Below are the code and all the weights of a small trained network. Each question names an input and a class and asks about switching units off, where a switched-off unit gives its printed mean instead of its output.

import numpy as np


def w(rows, s, z=0):
    codes = np.array(rows[::2]) - 128.0
    scale = np.full(codes.shape[1], s)
    scale[-1] = z or s
    return codes * scale


def f(y):
    return np.maximum(y, 0)


def log_softmax(a):
    a = a - a.max(-1, keepdims=True)
    return a - np.log(np.exp(a).sum(-1, keepdims=True))


def net(x, mask):
    res = np.array(x, float).reshape(1, 4) / 4 @ E
    y = f(res @ A[0][:, :-1].T + A[0][:, -1])
    res = res + np.where(mask, y, B[0][:, -1]) @ B[0][:, :-1]
    return log_softmax(res[-1] @ U[:, :-1].T + U[:, -1])


A, B = {}, {}
E = w([
[156,218,67,136,175,66,57],'x0',
[133,98,141,116,131,75,141],'x1',
[14,112,90,254,134,123,86],'x2',
[119,71,160,102,240,173,53],'x3',
],0.0091)
A[0] = w([
[114,186,104,131,44,77,187,83],'N0',
[137,141,87,88,203,111,52,121],'N1',
[146,228,122,135,181,187,160,206],'N2',
[218,159,157,73,110,89,131,107],'N3',
[62,72,102,185,113,80,67,184],'N4',
[155,230,55,129,151,65,131,34],'N5',
[25,116,131,222,125,82,121,133],'N6',
[86,12,213,117,43,237,126,135],'N7',
[130,99,134,34,100,119,121,39],'N8',
[242,171,151,51,144,159,182,91],'N9',
[191,174,59,134,154,57,42,120],'N10',
[177,47,143,129,236,177,78,147],'N11',
[236,98,154,117,138,137,98,174],'N12',
[158,185,86,158,2,98,179,43],'N13',
[106,49,195,129,87,183,208,4],'N14',
],0.0077,0.0012)
B[0] = w([
[112,31,101,20,210,153,24,232],'N0',
[179,74,67,149,160,100,170,195],'N1',
[116,118,136,171,145,141,138,176],'N2',
[40,185,186,95,131,198,163,215],'N3',
[53,210,207,105,75,145,107,217],'N4',
[123,125,65,187,140,63,155,230],'N5',
[85,195,190,137,49,178,79,238],'N6',
[160,107,73,212,165,51,176,249],'N7',
[109,126,125,104,94,123,153,170],'N8',
[70,220,165,109,41,188,146,239],'N9',
[140,155,102,212,141,120,254,231],'N10',
[145,85,135,76,190,133,39,209],'N11',
[69,180,167,116,107,145,104,183],'N12',
[202,24,109,43,211,134,15,255],'N13',
[118,124,60,210,117,73,157,222],'N14',
],0.0068,0.0084)
U = w([
[66,221,190,133,35,165,125,122],'0',
[172,60,101,89,197,117,41,254],'1',
[162,137,40,211,139,58,255,22],'2',
],0.0092,0.00055)

Each question gives the input, the list of numbers given to net, and the class t.
The units are the neurons (one row each of A and B). Each row of codes is followed by its name. A weight is (code - 128) times the scale printed after its matrix; where a second scale follows, it is the last column's (A, B and U).
mask holds one flag per neuron, in row order. A switched-off neuron (its flag False) gives its mean, the last column of its row in B, instead of its output. The means were averaged over made-up inputs and are rounded, as every weight is.
A unit's drop is (log p(t) with every unit on - log p(t) with that unit switched off) / (log p(t) with every unit on - log p(t) with every unit switched off).
The circuit of an input: a set's keep is (log p(t) with only the set's units on - log p(t) with every unit switched off) / (log p(t) with every unit on - log p(t) with every unit switched off). Starting from the 12 units with the biggest drops (on a tie, the unit counted first), units are removed one at a time, each time the one whose removal leaves the highest keep (on an exact tie, the one counted first), for as long as the keep stays at least 0.8.
units of the circuit, in order: the units of the circuit, biggest drop first
top k neurons: the k neurons with the biggest drops, biggest first
drop of u: that unit's drop, to one decimal
input [8,6,8,-6], class 0: top 2 neurons	N6; N4
input [-7,-1,-4,-3], class 2: units of the circuit, in order	N7
input [8,4,3,7], class 2: top 3 neurons	N10; N13; N0
input [6,7,8,0], class 0: top 2 neurons	N6; N4
input [-7,2,-4,-7], class 1: top 2 neurons	N13; N0
input [-8,0,-7,-2], class 2: top 2 neurons	N7; N14
input [2,1,-8,-7], class 0: top 2 neurons	N9; N3
input [-2,-1,-8,7], class 0: top 2 neurons	N9; N13
input [-2,4,8,-6], class 0: top 2 neurons	N6; N4
input [3,-1,6,-7], class 1: top 3 neurons	N13; N0; N9
input [-7,-7,-1,-6], class 2: top 4 neurons	N7; N14; N11; N6
input [7,-8,3,6], class 2: top 2 neurons	N10; N13
input [-4,-2,1,-3], class 2: top 2 neurons	N11; N7
input [-3,6,8,-6], class 0: units of the circuit, in order	N6
input [7,4,5,4], class 2: top 2 neurons	N10; N1
input [-6,1,-7,3], class 0: drop of N12	0.1
input [5,-3,8,-5], class 0: drop of N6	0.6
input [5,8,-1,-8], class 1: drop of N0	0.3
